The symbols move the nodes like this.
le: z145->z249, z330->z793, z738->z567, z877->z434, z64->z658, z183->z709, z764->z264, z809->z976, z990->z477, z154->z875, z412->z353, z17->z561, z713->z262, z513->z639, z369->z234, z140->z825, z405->z106, z835->z243, z334->z911, z418->z399, z710->z155, z282->z256, z821->z734, z265->z845, z234->z369, z650->z876, z747->z922, z332->z944, z854->z921, z875->z154, z777->z23, z511->z238, z57->z675, z607->z315, z879->z858, z843->z333, z606->z853, z882->z32, z315->z607, z823->z297, z254->z929, z567->z738, z680->z867, z370->z960, z675->z57, z106->z405, z212->z96, z125->z453, z18->z803, z976->z809, z858->z879, z922->z747, z264->z764, z554->z325, z23->z777, z853->z606, z391->z928, z363->z373, z790->z720, z96->z212, z986->z40, z867->z680, z373->z363, z238->z511, z243->z835, z670->z766, z766->z670, z461->z871, z289->z35, z921->z854, z972->z815, z793->z330, z813->z824, z681->z605, z603->z402, z353->z412, z944->z332, z453->z125, z490->z316, z590->z575, z132->z503, z182->z277, z815->z972, z424->z604, z259->z269, z759->z560, z297->z823, z845->z265, z256->z282, z399->z418, z605->z681, z262->z713, z929->z254, z40->z986, z557->z311, z561->z17, z35->z289, z402->z603, z434->z877, z911->z334, z560->z759, z639->z513, z249->z145, z155->z710, z803->z18, z871->z461, z325->z554, z477->z990, z503->z132, z825->z140, z316->z490, z928->z391, z32->z882, z876->z650, z824->z813, z575->z590, z960->z370, z734->z821, z658->z64, z333->z843, z720->z790, z604->z424, z311->z557, z709->z183, z277->z182, z269->z259
ki: z145->z813, z330->z453, z738->z369, z877->z823, z64->z603, z183->z882, z764->z132, z809->z412, z990->z747, z154->z57, z412->z809, z17->z370, z713->z845, z513->z790, z369->z738, z140->z650, z405->z858, z835->z777, z334->z212, z418->z853, z710->z277, z282->z681, z821->z254, z265->z262, z234->z567, z650->z140, z747->z990, z332->z867, z854->z311, z875->z675, z777->z835, z511->z18, z57->z154, z607->z843, z879->z106, z843->z607, z606->z399, z882->z183, z315->z333, z823->z877, z254->z821, z567->z234, z680->z944, z370->z17, z675->z875, z106->z879, z212->z334, z125->z793, z18->z511, z976->z353, z858->z405, z922->z477, z264->z503, z554->z670, z23->z243, z853->z418, z391->z575, z363->z604, z790->z513, z96->z911, z986->z269, z867->z332, z373->z424, z238->z803, z243->z23, z670->z554, z766->z325, z461->z289, z289->z461, z921->z557, z998->z316, z972->z560, z793->z125, z813->z145, z681->z282, z603->z64, z353->z976, z944->z680, z453->z330, z590->z928, z132->z764, z182->z155, z815->z759, z424->z373, z259->z40, z759->z815, z297->z434, z845->z713, z256->z605, z399->z606, z605->z256, z262->z265, z929->z734, z40->z259, z557->z921, z561->z960, z35->z871, z402->z658, z434->z297, z911->z96, z560->z972, z639->z720, z249->z824, z155->z182, z803->z238, z871->z35, z325->z766, z477->z922, z503->z264, z825->z876, z316->z998, z928->z590, z32->z709, z876->z825, z824->z249, z575->z391, z960->z561, z734->z929, z658->z402, z333->z315, z720->z639, z604->z363, z311->z854, z709->z32, z277->z710, z269->z986
fi: z145->z875, z330->z424, z738->z590, z877->z402, z64->z297, z183->z998, z764->z418, z809->z605, z990->z17, z154->z249, z412->z256, z17->z990, z713->z212, z513->z825, z369->z928, z140->z639, z405->z269, z835->z821, z334->z845, z418->z764, z710->z680, z282->z353, z821->z835, z265->z911, z234->z391, z650->z720, z747->z370, z332->z182, z854->z238, z875->z145, z777->z254, z511->z921, z57->z824, z607->z325, z879->z40, z843->z766, z606->z503, z882->z316, z315->z554, z823->z658, z254->z777, z567->z575, z680->z710, z370->z747, z675->z813, z106->z259, z212->z713, z125->z363, z18->z557, z976->z681, z858->z986, z922->z960, z264->z399, z554->z315, z23->z929, z853->z132, z391->z234, z363->z125, z790->z876, z96->z262, z986->z858, z867->z155, z373->z453, z238->z854, z243->z734, z670->z333, z766->z843, z461->z560, z289->z972, z921->z511, z998->z183, z972->z289, z793->z604, z813->z675, z681->z976, z603->z434, z353->z282, z944->z277, z453->z373, z490->z32, z590->z738, z132->z853, z182->z332, z815->z35, z424->z330, z259->z106, z759->z871, z297->z64, z845->z334, z256->z412, z399->z264, z605->z809, z262->z96, z929->z23, z40->z879, z557->z18, z561->z477, z35->z815, z402->z877, z434->z603, z911->z265, z560->z461, z639->z140, z249->z154, z155->z867, z803->z311, z871->z759, z325->z607, z477->z561, z503->z606, z825->z513, z316->z882, z928->z369, z32->z490, z876->z790, z824->z57, z575->z567, z960->z922, z734->z243, z658->z823, z333->z670, z720->z650, z604->z793, z311->z803, z277->z944, z269->z405
zi: z330->z106, z738->z297, z877->z234, z64->z590, z183->z154, z764->z710, z809->z243, z990->z815, z154->z183, z412->z23, z17->z35, z713->z921, z513->z670, z369->z434, z140->z843, z405->z793, z835->z976, z334->z18, z418->z680, z710->z764, z282->z254, z821->z681, z265->z311, z234->z877, z650->z607, z747->z759, z332->z606, z854->z262, z875->z709, z777->z353, z511->z212, z57->z882, z607->z650, z879->z453, z843->z140, z606->z332, z882->z57, z315->z876, z823->z567, z254->z282, z567->z823, z680->z418, z370->z871, z675->z32, z106->z330, z212->z511, z125->z858, z18->z334, z976->z835, z858->z125, z922->z560, z264->z155, z554->z790, z23->z412, z853->z944, z391->z402, z363->z986, z790->z554, z96->z238, z986->z363, z867->z399, z373->z40, z238->z96, z243->z809, z670->z513, z766->z639, z461->z960, z289->z561, z921->z713, z998->z249, z972->z477, z793->z405, z813->z490, z681->z821, z603->z928, z353->z777, z944->z853, z453->z879, z490->z813, z590->z64, z132->z277, z182->z503, z815->z990, z424->z259, z259->z424, z759->z747, z297->z738, z845->z557, z256->z929, z399->z867, z605->z734, z262->z854, z929->z256, z40->z373, z557->z845, z561->z289, z35->z17, z402->z391, z434->z369, z911->z803, z560->z922, z639->z766, z249->z998, z155->z264, z803->z911, z871->z370, z325->z720, z477->z972, z503->z182, z825->z333, z316->z824, z928->z603, z32->z675, z876->z315, z824->z316, z575->z658, z960->z461, z734->z605, z658->z575, z333->z825, z720->z325, z604->z269, z311->z265, z709->z875, z277->z132, z269->z604
su: z145->z867, z330->z297, z738->z106, z877->z125, z64->z424, z183->z764, z764->z183, z809->z18, z990->z825, z154->z710, z412->z511, z17->z513, z713->z929, z513->z17, z369->z879, z140->z477, z405->z567, z835->z911, z334->z243, z418->z998, z710->z154, z282->z854, z821->z265, z265->z821, z234->z858, z650->z922, z747->z876, z332->z813, z854->z282, z875->z155, z777->z96, z511->z412, z57->z277, z607->z560, z879->z369, z843->z972, z606->z490, z882->z132, z315->z759, z823->z793, z254->z262, z567->z405, z680->z249, z370->z790, z675->z182, z106->z738, z212->z23, z125->z877, z18->z809, z976->z803, z858->z234, z922->z650, z264->z709, z554->z871, z23->z212, z853->z316, z391->z986, z363->z402, z790->z370, z96->z777, z986->z391, z867->z145, z373->z603, z238->z353, z243->z334, z670->z35, z766->z289, z461->z325, z289->z766, z921->z256, z998->z418, z972->z843, z793->z823, z813->z332, z681->z311, z603->z373, z353->z238, z944->z824, z453->z434, z490->z606, z590->z259, z132->z882, z182->z675, z815->z333, z424->z64, z259->z590, z759->z315, z297->z330, z845->z734, z256->z921, z605->z557, z262->z254, z929->z713, z40->z928, z557->z605, z561->z639, z35->z670, z402->z363, z434->z453, z911->z835, z560->z607, z639->z561, z249->z680, z155->z875, z803->z976, z871->z554, z325->z461, z477->z140, z503->z32, z825->z990, z316->z853, z928->z40, z32->z503, z876->z747, z824->z944, z575->z269, z960->z720, z734->z845, z658->z604, z333->z815, z720->z960, z604->z658, z311->z681, z709->z264, z277->z57, z269->z575
ni: z145->z835, z330->z607, z738->z922, z877->z815, z64->z461, z183->z605, z764->z557, z809->z998, z990->z234, z154->z734, z412->z316, z17->z391, z713->z277, z513->z986, z369->z477, z140->z879, z405->z876, z835->z145, z334->z680, z418->z18, z710->z845, z282->z32, z821->z875, z265->z155, z234->z990, z650->z106, z747->z567, z332->z96, z854->z503, z875->z821, z777->z813, z511->z853, z57->z929, z607->z330, z879->z140, z843->z453, z606->z238, z882->z256, z315->z793, z823->z759, z254->z675, z567->z747, z680->z334, z370->z575, z675->z254, z106->z650, z212->z944, z125->z333, z18->z418, z858->z825, z922->z738, z264->z311, z554->z604, z23->z824, z853->z511, z391->z17, z363->z670, z790->z269, z96->z332, z986->z513, z867->z911, z373->z766, z238->z606, z243->z249, z670->z363, z766->z373, z461->z64, z289->z603, z921->z132, z998->z809, z972->z434, z793->z315, z813->z777, z681->z709, z603->z289, z353->z490, z944->z212, z453->z843, z490->z353, z590->z960, z132->z921, z182->z262, z815->z877, z424->z325, z259->z720, z759->z823, z297->z560, z845->z710, z256->z882, z399->z803, z605->z183, z262->z182, z929->z57, z40->z639, z557->z764, z561->z928, z35->z402, z402->z35, z434->z972, z911->z867, z560->z297, z639->z40, z249->z243, z155->z265, z803->z399, z871->z658, z325->z424, z477->z369, z503->z854, z825->z858, z316->z412, z928->z561, z32->z282, z876->z405, z824->z23, z575->z370, z960->z590, z734->z154, z658->z871, z333->z125, z720->z259, z604->z554, z311->z264, z709->z681, z277->z713, z269->z790
va: z145->z17, z330->z921, z738->z929, z877->z681, z64->z412, z183->z972, z764->z843, z809->z603, z990->z875, z154->z477, z412->z64, z17->z145, z713->z106, z513->z867, z369->z734, z140->z710, z405->z262, z835->z391, z334->z40, z418->z766, z710->z140, z282->z823, z821->z234, z265->z858, z234->z821, z650->z277, z747->z675, z332->z790, z854->z793, z875->z990, z777->z575, z511->z424, z57->z922, z607->z132, z879->z845, z843->z764, z606->z554, z882->z560, z315->z503, z823->z282, z254->z567, z567->z254, z680->z639, z370->z813, z675->z747, z106->z713, z212->z259, z125->z311, z18->z373, z976->z402, z858->z265, z922->z57, z264->z333, z554->z606, z23->z590, z853->z325, z391->z835, z363->z803, z790->z332, z96->z269, z986->z911, z867->z513, z373->z18, z238->z604, z243->z928, z670->z399, z766->z418, z461->z316, z289->z998, z921->z330, z998->z289, z972->z183, z793->z854, z813->z370, z681->z877, z603->z809, z353->z658, z944->z720, z453->z557, z490->z871, z590->z23, z132->z607, z182->z876, z815->z709, z424->z511, z259->z212, z759->z32, z297->z256, z845->z879, z256->z297, z399->z670, z605->z434, z262->z405, z929->z738, z40->z334, z557->z453, z561->z249, z402->z976, z434->z605, z911->z986, z560->z882, z639->z680, z249->z561, z155->z825, z803->z363, z871->z490, z325->z853, z477->z154, z503->z315, z825->z155, z316->z461, z928->z243, z32->z759, z876->z182, z824->z960, z575->z777, z960->z824, z734->z369, z658->z353, z333->z264, z720->z944, z604->z238, z311->z125, z709->z815, z277->z650, z269->z96

In the rows, 26 means zero.

The rows follow the links: the fewer symbols apart two nodes are, the more alike their rows tend to be.

Each row is also shifted at random along 8 hidden directions that mean nothing.

Some nodes, each with a row of numbers:
z554 -> 15,29,27,36,31,30,32,28,34,30,28,33,26,28,29,16,29,28,23,22,28,16,19,36,25,29,21,26,32,34,31,23,19,26,33,27,29,26,27,23,23,32,21,32,28,24,27,37,27,29,23,18,25,23,17,24,24,27,27,23,24,19,21,34,22,31,23,28
z876 -> 22,27,26,30,35,23,30,30,32,20,27,29,23,26,29,22,27,21,27,22,26,28,23,34,33,26,22,21,19,32,26,28,22,21,13,29,27,18,32,31,28,26,26,30,26,27,22,29,24,22,20,19,19,24,29,24,26,26,24,35,32,24,24,30,29,28,23,23
z106 -> 18,27,31,34,26,27,24,22,34,18,29,22,28,30,32,28,26,30,28,18,25,29,20,17,19,19,24,22,7,24,26,25,26,24,20,23,32,36,24,30,34,27,31,19,23,26,25,23,15,27,29,32,24,19,24,29,22,24,24,9,29,26,20,18,18,28,23,30
z23 -> 24,28,29,22,16,29,25,21,19,27,28,29,26,28,24,25,25,30,22,26,25,29,23,22,21,25,25,29,31,24,20,22,29,22,29,22,29,19,21,29,23,28,25,16,17,25,30,22,20,25,28,31,28,27,20,28,25,22,28,17,22,29,28,26,21,29,21,28
z332 -> 11,26,27,38,21,28,28,25,31,36,22,32,29,24,28,14,23,31,25,18,27,14,24,24,24,33,23,22,26,26,25,25,19,28,40,28,27,37,28,19,24,31,27,23,31,25,28,38,41,33,25,18,24,18,13,14,20,29,28,28,14,18,15,28,16,25,25,24
z269 -> 13,24,25,35,28,31,28,28,29,23,26,26,28,29,24,21,23,22,21,26,22,26,19,32,26,21,23,22,19,23,26,28,23,20,18,30,32,19,36,28,22,25,24,25,24,21,23,24,25,25,26,29,26,22,28,22,26,20,27,22,26,25,29,31,26,30,24,19
z560 -> 19,27,21,27,29,32,28,24,35,26,29,27,26,27,30,26,25,33,24,14,31,27,27,20,26,25,30,28,18,33,24,23,28,27,23,21,27,35,24,25,30,35,27,27,26,30,31,32,22,28,30,25,25,25,19,32,16,25,24,18,28,21,17,24,19,30,22,25
z289 -> 29,26,19,19,25,26,22,21,26,24,29,24,24,24,26,26,23,29,27,25,26,26,30,21,24,25,31,26,26,27,26,21,28,28,27,23,22,28,23,22,24,26,17,29,25,29,29,26,26,27,27,25,28,31,26,30,28,31,24,22,26,24,28,24,26,23,26,22
z713 -> 21,25,23,25,22,21,33,29,27,22,26,25,29,25,23,28,25,20,28,23,25,33,25,30,26,25,29,22,24,21,27,30,25,24,21,25,25,19,33,32,25,20,24,27,17,29,20,25,28,15,25,25,22,21,39,30,28,23,28,31,28,27,25,21,29,25,23,20
z277 -> 24,28,31,24,24,20,24,22,27,22,30,28,26,24,26,23,26,28,31,19,30,25,25,23,24,28,24,22,25,26,28,26,23,25,29,24,28,26,20,31,29,25,26,23,19,30,28,31,18,22,22,23,22,24,25,26,24,29,22,25,23,25,21,25,18,26,20,29
z461 -> 15,26,21,25,26,28,22,20,27,35,19,24,18,23,20,31,22,27,26,25,27,29,31,29,30,26,34,30,24,26,27,15,27,23,27,22,30,33,22,18,26,30,22,31,28,20,28,29,28,30,26,20,27,25,16,21,17,30,28,28,21,21,24,26,27,32,21,24
z212 -> 30,30,37,25,17,17,33,24,25,25,26,27,32,25,28,21,30,29,39,25,26,23,22,20,25,32,16,26,28,19,20,22,19,36,35,20,29,27,28,26,28,21,28,27,27,29,22,28,31,24,24,21,20,18,22,26,30,34,28,28,27,28,23,19,23,21,24,28
z823 -> 15,24,21,23,30,29,21,29,25,32,26,28,24,25,22,31,21,27,16,27,28,30,27,24,26,23,30,28,26,24,25,19,30,27,25,27,24,23,29,24,25,30,27,26,24,23,26,23,27,25,23,27,28,33,28,24,24,20,30,28,25,27,21,28,28,31,28,21
z434 -> 38,26,21,19,26,27,34,30,24,24,27,24,28,25,20,32,23,27,23,27,28,31,29,28,23,23,27,30,32,22,29,30,25,29,29,24,20,19,30,27,19,22,23,31,26,28,20,23,29,25,29,33,27,28,34,34,31,27,29,25,32,29,31,23,31,20,27,21
z567 -> 22,28,28,30,30,33,32,32,29,29,29,29,28,31,27,18,25,32,18,15,30,26,21,22,27,30,19,25,21,29,16,27,23,26,20,24,26,25,35,25,26,31,32,22,30,29,25,29,30,31,25,24,20,25,20,23,25,20,29,26,32,26,21,32,22,30,26,22
z605 -> 33,23,28,17,27,26,19,23,20,25,29,25,27,25,25,33,29,31,27,29,28,30,27,19,22,25,28,29,30,24,24,24,34,27,27,21,24,24,19,29,27,25,29,23,22,30,27,19,14,24,28,30,32,31,29,34,25,25,22,21,30,32,29,23,25,26,27,34
z803 -> 29,29,28,30,27,24,34,33,28,21,27,28,33,31,29,18,35,21,30,26,22,18,19,33,25,30,22,27,34,29,25,29,26,32,29,26,23,19,31,27,23,21,21,34,29,33,22,30,28,20,24,21,26,23,31,30,35,21,24,28,30,31,27,27,32,23,30,27
z681 -> 23,25,23,25,31,34,22,30,26,26,29,26,29,27,25,24,28,28,19,25,26,24,25,20,23,27,31,25,26,27,22,28,36,26,22,26,22,27,30,25,25,29,28,26,26,30,27,25,24,23,28,28,30,31,32,28,26,16,23,25,31,30,25,29,28,28,29,24
z604 -> 30,26,29,24,26,18,22,29,22,26,26,26,28,24,26,23,26,20,27,33,22,22,23,27,29,22,18,28,22,20,21,22,21,30,27,29,23,20,28,28,26,19,23,30,26,24,22,19,28,20,20,26,25,28,30,26,36,28,30,29,26,28,25,20,32,23,28,19
z650 -> 32,27,28,25,26,23,30,25,27,22,26,26,18,26,28,28,24,24,26,23,27,31,27,32,32,24,24,24,28,28,28,28,19,17,15,30,27,17,28,33,29,25,25,26,18,26,21,29,23,20,22,22,25,21,27,21,24,29,30,33,25,23,28,30,27,27,20,20
z262 -> 18,25,29,26,24,22,14,27,25,27,31,28,30,27,26,22,23,27,23,23,24,25,25,15,25,26,24,18,14,21,21,23,30,26,26,27,26,31,28,30,29,25,31,15,21,30,25,22,27,21,21,25,27,25,31,19,28,21,25,28,23,27,16,27,21,28,27,20
z477 -> 31,26,27,19,22,21,21,19,24,25,25,19,17,25,30,30,27,32,30,28,25,30,34,14,23,25,27,23,23,26,26,25,26,28,22,22,25,35,11,25,31,25,29,18,27,25,26,24,21,32,29,26,23,30,18,26,19,31,22,22,25,27,27,21,22,22,27,30
z311 -> 21,26,31,26,29,23,21,32,32,25,35,24,32,29,30,20,33,30,29,24,25,19,23,21,24,33,27,19,27,27,26,22,31,36,32,24,21,32,26,27,26,23,26,27,27,37,23,30,25,21,22,19,28,27,29,26,33,21,21,32,29,33,18,29,27,27,31,29
z720 -> 22,26,23,23,26,18,23,19,32,16,31,26,31,24,27,20,21,23,34,20,21,28,25,24,27,20,27,19,11,22,23,25,23,27,17,24,27,28,29,29,26,20,19,25,22,33,28,22,22,21,23,26,21,23,32,33,29,29,22,20,30,22,24,19,23,23,21,21
z125 -> 35,31,37,28,31,26,25,29,33,20,35,25,26,33,38,20,37,29,29,24,27,20,18,17,23,27,13,27,20,34,23,27,25,32,24,26,24,28,20,30,32,27,31,23,28,33,23,26,15,25,26,24,27,28,23,30,32,21,23,19,32,34,23,28,26,28,31,31
z845 -> 41,25,36,27,20,19,29,25,21,24,20,19,25,27,28,32,31,23,34,30,24,29,24,21,27,27,19,25,24,23,27,30,24,25,23,25,28,28,25,30,33,19,34,25,27,24,19,23,27,25,29,25,25,19,25,23,25,31,26,31,27,31,30,19,25,18,28,32
z155 -> 19,21,22,34,30,28,23,28,27,27,26,27,25,26,25,23,22,23,21,23,23,22,27,29,30,28,31,18,25,29,33,32,26,18,19,31,24,28,33,25,24,25,27,22,25,30,26,29,31,25,25,22,28,23,29,14,23,20,22,37,22,22,23,36,25,29,25,22
z391 -> 10,25,17,26,25,32,29,26,25,26,29,25,32,26,22,21,24,30,22,29,26,27,27,28,18,28,31,20,31,22,27,25,28,33,33,23,23,27,26,20,15,24,20,23,31,26,25,27,28,31,28,29,23,29,26,28,32,21,21,19,28,27,26,29,28,26,31,28
z764 -> 36,24,28,26,29,26,22,25,30,24,30,28,30,26,27,26,24,25,25,21,27,23,24,27,25,24,27,25,25,30,32,30,26,19,27,27,27,31,25,31,26,24,26,26,22,32,27,29,22,21,30,26,31,22,28,25,23,26,25,25,22,25,27,30,22,25,22,29
z815 -> 24,27,24,27,36,34,28,27,32,15,30,28,25,29,33,24,32,28,24,20,30,22,23,22,21,21,28,27,23,38,25,31,31,31,19,25,22,27,18,25,29,34,25,26,32,30,29,29,12,30,28,30,24,32,25,34,23,22,18,13,34,25,25,26,23,26,27,32
z369 -> 25,23,24,21,23,22,25,24,22,29,24,15,23,24,23,33,24,27,30,30,25,36,32,18,24,25,32,22,20,19,27,22,28,30,24,20,22,34,23,22,27,22,30,24,29,23,21,22,31,29,30,28,25,25,25,23,24,30,24,28,29,28,27,20,28,23,31,26
z182 -> 7,23,14,32,29,17,32,29,26,21,13,22,26,19,25,29,26,14,32,29,24,28,27,35,29,20,32,22,22,21,32,34,24,30,20,30,23,27,26,22,29,23,22,33,32,19,19,27,33,21,24,25,17,22,36,25,22,27,21,32,25,22,19,15,31,23,27,23
z944 -> 18,25,30,34,21,23,26,18,31,27,21,25,21,26,31,24,27,27,32,22,23,22,26,21,26,27,27,26,19,25,26,23,23,22,28,24,33,39,20,24,34,28,27,23,26,20,27,33,29,28,29,20,25,17,14,18,16,29,27,22,17,21,20,22,18,28,20,28
z921 -> 16,29,30,31,25,32,28,30,35,32,33,31,36,28,25,23,23,35,19,14,30,24,18,24,20,28,26,26,24,26,32,24,26,25,35,24,29,32,31,29,25,29,28,21,16,32,29,31,23,22,28,25,33,20,24,25,22,18,29,19,22,24,16,32,17,33,22,27
z882 -> 33,25,25,13,23,23,17,22,20,30,31,32,31,18,21,27,20,33,27,21,33,26,32,17,20,25,24,27,27,21,23,28,27,33,39,18,21,28,18,25,22,25,26,20,19,32,30,22,23,24,22,30,26,30,29,29,25,33,23,18,23,23,21,17,17,21,23,28
z132 -> 22,28,32,22,27,19,20,22,29,26,27,25,20,25,30,30,32,26,34,24,29,26,27,23,29,29,30,27,26,32,26,18,28,27,26,24,27,31,15,32,38,26,26,27,18,31,29,29,14,18,20,16,27,25,23,27,21,27,24,30,21,29,17,25,23,31,20,29

From each start, follow one symbol. Which node do you reach?
Answer with the node's name.
start 12,22,27,33,27,30,16,21,28,32,26,27,25,26,27,23,24,27,22,27,23,16,24,24,23,30,32,23,30,30,33,22,29,20,34,31,29,35,18,22,27,28,23,22,24,29,34,31,22,27,25,19,34,28,18,16,22,22,26,25,16,24,22,35,22,32,28,32
va	z670
start 39,23,28,18,21,13,14,16,21,19,25,18,20,23,31,30,24,21,37,33,18,28,31,19,26,21,25,21,19,20,26,24,22,24,20,27,25,28,16,29,31,16,22,21,24,27,25,17,23,23,25,27,25,28,28,26,29,35,25,25,23,27,33,16,29,20,26,25
zi	z766
start 16,24,30,29,26,24,19,28,21,36,23,27,24,23,23,27,25,25,22,34,29,23,23,25,21,26,22,29,33,19,32,22,26,27,40,30,24,25,19,27,28,25,30,23,23,20,23,23,27,23,22,27,30,27,25,16,25,24,32,26,15,27,19,27,27,29,27,28
ki	z311
start 24,25,27,30,31,23,23,28,29,18,25,26,23,26,33,27,36,22,30,27,25,22,25,28,28,28,27,26,29,36,29,29,29,26,21,31,23,27,17,29,34,28,26,27,28,30,28,29,16,21,23,21,25,28,28,27,25,22,21,28,27,28,24,28,30,26,27,33
fi	z399
start 13,21,19,24,28,26,26,26,21,25,22,29,26,19,20,28,22,22,23,27,29,32,29,33,26,22,28,24,31,23,26,35,30,25,24,27,23,20,23,23,23,29,25,24,26,20,27,23,23,26,26,31,19,30,31,26,21,25,19,26,27,25,23,25,23,25,24,30
ki	z875
start 28,28,22,25,22,28,31,23,24,27,25,27,30,26,21,25,18,29,21,23,24,30,25,26,23,20,22,27,18,19,23,26,23,24,26,20,30,23,33,25,20,24,25,22,25,23,27,20,28,31,29,34,25,23,26,31,27,26,28,17,27,22,29,21,21,22,22,23
su	z259
start 17,29,27,34,23,30,40,28,37,22,27,22,34,32,29,24,32,26,31,22,27,20,18,33,21,30,33,27,30,30,31,22,26,30,33,20,32,34,28,22,23,25,22,36,29,31,22,37,28,23,31,22,26,18,21,34,25,22,22,21,29,28,22,24,25,26,27,32
fi	z557
start 27,26,26,35,25,28,30,21,36,20,24,24,28,29,34,24,30,25,30,21,23,19,22,25,20,23,28,28,21,34,30,28,26,24,24,25,31,38,22,23,30,28,26,29,28,29,29,33,23,27,31,25,28,20,21,30,20,27,22,17,25,23,25,22,20,24,23,33
le	z399
start 21,22,25,26,24,22,9,21,25,25,28,25,22,27,28,22,23,23,25,27,15,18,28,18,29,27,33,19,18,26,22,22,30,17,15,34,25,31,25,28,29,24,23,16,22,30,30,24,25,22,22,19,33,31,30,13,27,20,25,34,19,29,28,32,26,28,27,19
fi	z155
start 30,21,20,22,30,25,20,29,21,31,19,27,24,23,23,31,25,24,26,28,28,22,31,24,29,27,28,26,30,25,27,28,30,27,27,27,20,29,24,20,27,28,29,28,31,25,27,25,29,29,24,23,28,29,27,22,23,27,22,34,25,26,26,25,27,24,30,25
va	z815
start 26,27,24,30,27,20,27,28,30,26,23,30,30,22,29,16,26,21,28,23,24,16,24,27,30,25,20,27,20,27,22,28,23,30,29,29,24,29,31,25,28,25,23,31,29,27,29,28,36,21,21,20,23,23,24,24,28,26,28,29,22,21,21,21,25,21,25,20
zi	z332
start 24,23,21,25,34,27,16,28,27,32,24,29,24,23,21,27,20,27,20,22,28,26,31,23,33,25,26,26,19,28,22,21,27,25,21,27,24,28,31,22,26,32,28,27,28,24,28,24,29,27,20,22,27,29,23,20,22,26,26,33,24,20,21,29,24,27,26,18
va	z32
start 11,26,22,23,27,27,26,27,28,22,33,22,27,28,30,23,30,31,28,27,24,30,29,18,22,30,32,20,25,24,24,21,31,40,25,23,17,32,20,23,24,25,24,23,33,31,23,28,26,27,26,26,19,31,28,30,31,22,17,24,34,31,19,25,28,27,34,27
ni	z990
